Here is a tiny trained network, its code and every weight. The questions are about switching its units off for an input and a class, where a switched-off unit gives its printed mean instead of its output.

import numpy as np


def w(rows, s, z=0):
    codes = np.array(rows[::2]) - 128.0
    scale = np.full(codes.shape[1], s)
    scale[-1] = z or s
    return codes * scale


def norm(h):
    return h / np.sqrt((h * h).mean(-1, keepdims=True) + 1e-5)


def f(y):
    return np.maximum(y, 0)


def log_softmax(a):
    a = a - a.max(-1, keepdims=True)
    return a - np.log(np.exp(a).sum(-1, keepdims=True))


def net(x, mask):
    res = np.array(x, float).reshape(1, 6) / 4 @ E
    u = 0
    for l in range(4):
        y = f(norm(res) @ A[l][:, :-1].T + A[l][:, -1])
        res = res + np.where(mask[u : u + 3], y, B[l][:, -1]) @ B[l][:, :-1]
        u += 3
    return log_softmax(norm(res)[-1] @ U[:, :-1].T + U[:, -1])


A, B = {}, {}
E = w([
[127,121,119],'x0',
[82,96,192],'x1',
[254,30,203],'x2',
[132,116,110],'x3',
[128,134,130],'x4',
[115,173,181],'x5',
],0.0066)
A[0] = w([
[134,181,193,147],'0.n0',
[108,135,249,204],'0.n1',
[120,218,145,253],'0.n2',
],0.011,0.0032)
B[0] = w([
[49,30,65,187],'0.n0',
[200,86,1,253],'0.n1',
[226,18,45,241],'0.n2',
],0.0055)
A[1] = w([
[159,2,59,55],'1.n0',
[218,100,45,8],'1.n1',
[167,32,54,66],'1.n2',
],0.0076,0.0014)
B[1] = w([
[65,170,209,254],'1.n0',
[127,254,229,227],'1.n1',
[93,155,227,246],'1.n2',
],0.0072,0.009)
A[2] = w([
[77,117,211,195],'2.n0',
[23,2,169,12],'2.n1',
[153,105,60,165],'2.n2',
],0.0086,0.0011)
B[2] = w([
[2,151,141,254],'2.n0',
[218,217,138,170],'2.n1',
[130,27,172,133],'2.n2',
],0.0094,0.007)
A[3] = w([
[76,78,130,2],'3.n0',
[107,107,51,54],'3.n1',
[247,18,240,172],'3.n2',
],0.012,0.0071)
B[3] = w([
[179,177,202,128],'3.n0',
[193,131,66,146],'3.n1',
[152,2,63,252],'3.n2',
],0.0087,0.0035)
U = w([
[79,152,146,216],'0',
[160,187,151,214],'1',
[138,53,2,247],'2',
[67,177,177,89],'3',
[32,146,162,78],'4',
[36,141,167,53],'5',
[218,161,74,1],'6',
],0.009,0.0071)

Each question gives the input, the list of numbers given to net, and the class t.
The units are the neurons (one row each of A and B). Each row of codes is followed by its name. A weight is (code - 128) times the scale printed after its matrix; where a second scale follows, it is the last column's (A, B and U).
mask holds one flag per neuron, layer by layer. A switched-off neuron (its flag False) gives its mean, the last column of its row in B, instead of its output. The means were averaged over made-up inputs and are rounded, as every weight is.
A unit's drop is (log p(t) with every unit on - log p(t) with that unit switched off) / (log p(t) with every unit on - log p(t) with every unit switched off).
The circuit of an input: a set's keep is (log p(t) with only the set's units on - log p(t) with every unit switched off) / (log p(t) with every unit on - log p(t) with every unit switched off). Starting from all 12 units, units are removed one at a time, each time the one whose removal leaves the highest keep (on an exact tie, the one counted first), for as long as the keep stays at least 0.8.
circuit, biggest first: the units of the circuit, biggest drop first
k most important neurons: the k neurons with the biggest drops, biggest first
k most important neurons of layer l: the k neurons of layer l with the biggest drops, biggest first
drop when u is switched off: that unit's drop, to one decimal
input [1,0,-8,-7,7,-8], class 2: 4 most important neurons : 1.n1; 1.n0; 1.n2; 2.n0
input [5,-4,-7,-6,1,-1], class 2: circuit, biggest first : 1.n0; 1.n1; 2.n0
input [-5,-7,-8,3,-3,1], class 2: circuit, biggest first : 1.n0; 1.n2; 1.n1
input [-1,0,7,5,-3,3], class 2: most important neuron : 3.n2
input [-5,5,8,3,-2,5], class 2: 2 most important neurons : 3.n2; 1.n1
input [2,-6,2,-2,4,-8], class 5: 2 most important neurons : 0.n1; 2.n1
input [1,3,-7,2,2,-1], class 2: 2 most important neurons of layer 2 : 2.n0; 2.n2
input [2,-1,-6,0,-5,-3], class 2: 2 most important neurons of layer 0 : 0.n1; 0.n0
input [-4,3,-8,4,-4,-2], class 2: drop when 1.n2 is switched off : 0.7
input [3,2,6,-6,-2,2], class 2: drop when 1.n0 is switched off : -0.5
input [1,-5,8,3,8,6], class 2: drop when 3.n2 is switched off : 1.0
input [-7,-5,8,-2,6,7], class 2: drop when 3.n2 is switched off : 0.9
